Below is a small trained network, with its code and all its weights. Each question gives an input and a class and asks what happens when units are switched off, that is, made to give their printed mean instead of their output.

import numpy as np


def w(rows, s, z=0):
    codes = np.array(rows[::2]) - 128.0
    scale = np.full(codes.shape[1], s)
    scale[-1] = z or s
    return codes * scale


def f(y):
    return np.maximum(y, 0)


def log_softmax(a):
    a = a - a.max(-1, keepdims=True)
    return a - np.log(np.exp(a).sum(-1, keepdims=True))


def net(x, mask):
    res = np.array(x, float).reshape(1, 4) / 4 @ E
    y = f(res @ A[0][:, :-1].T + A[0][:, -1])
    res = res + np.where(mask, y, B[0][:, -1]) @ B[0][:, :-1]
    return log_softmax(res[-1] @ U[:, :-1].T + U[:, -1])


A, B = {}, {}
E = w([
[166,190,97,135,115,37,163,149,135],'x0',
[99,113,167,189,235,135,222,165,252],'x1',
[124,200,106,102,170,197,86,145,213],'x2',
[187,78,131,212,166,150,88,169,170],'x3',
],0.011)
A[0] = w([
[75,170,137,95,143,152,179,116,138,252],'n0',
[107,241,105,60,111,106,101,106,98,72],'n1',
[202,89,123,161,112,108,10,133,100,195],'n2',
[92,32,154,138,129,170,113,109,89,158],'n3',
[168,207,107,126,115,114,76,170,132,201],'n4',
[130,155,133,100,113,10,186,116,73,171],'n5',
[105,78,135,139,121,56,181,107,85,148],'n6',
],0.014,0.0035)
B[0] = w([
[25,171,149,141,120,156,123,142,154,196],'n0',
[93,187,143,66,95,124,132,82,113,237],'n1',
[230,134,75,129,139,152,83,155,61,249],'n2',
[86,74,149,87,108,231,147,140,112,219],'n3',
[155,173,106,164,128,54,102,111,120,196],'n4',
[113,105,106,189,65,32,151,172,118,244],'n5',
[134,4,146,117,140,98,149,95,144,211],'n6',
],0.016)
U = w([
[207,174,65,154,159,101,87,103,114,183],'0',
[147,109,86,109,99,192,104,149,61,94],'1',
[112,80,115,167,71,57,183,125,103,137],'2',
[118,84,153,134,160,154,167,111,143,2],'3',
[100,145,153,211,249,189,158,172,238,203],'4',
[70,203,112,83,69,117,126,87,112,193],'5',
],0.012,0.0021)

Each question gives the input, the list of numbers given to net, and the class t.
The units are the neurons (one row each of A and B). Each row of codes is followed by its name. A weight is (code - 128) times the scale printed after its matrix; where a second scale follows, it is the last column's (A, B and U).
mask holds one flag per neuron, in row order. A switched-off neuron (its flag False) gives its mean, the last column of its row in B, instead of its output. The means were averaged over made-up inputs and are rounded, as every weight is.
A unit's drop is (log p(t) with every unit on - log p(t) with that unit switched off) / (log p(t) with every unit on - log p(t) with every unit switched off).
The circuit of an input: a set's keep is (log p(t) with only the set's units on - log p(t) with every unit switched off) / (log p(t) with every unit on - log p(t) with every unit switched off). Starting from all 7 units, units are removed one at a time, each time the one whose removal leaves the highest keep (on an exact tie, the one counted first), for as long as the keep stays at least 0.8.
circuit, biggest first: the units of the circuit, biggest drop first
k most important neurons: the k neurons with the biggest drops, biggest first
drop when u is switched off: that unit's drop, to one decimal
input [1,-5,7,1], class 0: circuit, biggest first => [n4]
input [-6,2,0,-5], class 4: circuit, biggest first => [n1, n2, n5]
input [-4,-4,8,0], class 5: 2 most important neurons => [n1, n6]
input [-4,-5,7,1], class 0: circuit, biggest first => [n4, n3]
input [-3,2,-2,1], class 3: circuit, biggest first => [n2, n5]
input [0,2,4,5], class 4: 2 most important neurons => [n2, n1]
input [-6,-1,-8,-1], class 1: 3 most important neurons => [n3, n4, n0]
input [-6,4,-2,8], class 1: 3 most important neurons => [n3, n0, n6]
input [2,2,3,4], class 4: 3 most important neurons => [n2, n5, n1]
input [-7,-2,1,-4], class 5: 2 most important neurons => [n2, n6]
input [-3,-6,4,-2], class 5: drop when n1 is switched off => 2.4
input [3,-7,0,8], class 0: drop when n2 is switched off => 0.0
input [-6,-1,6,-2], class 5: drop when n2 is switched off => 0.4
input [-5,0,-7,1], class 1: drop when n3 is switched off => 0.7
input [-7,-6,6,-3], class 5: most important neuron => [n1]
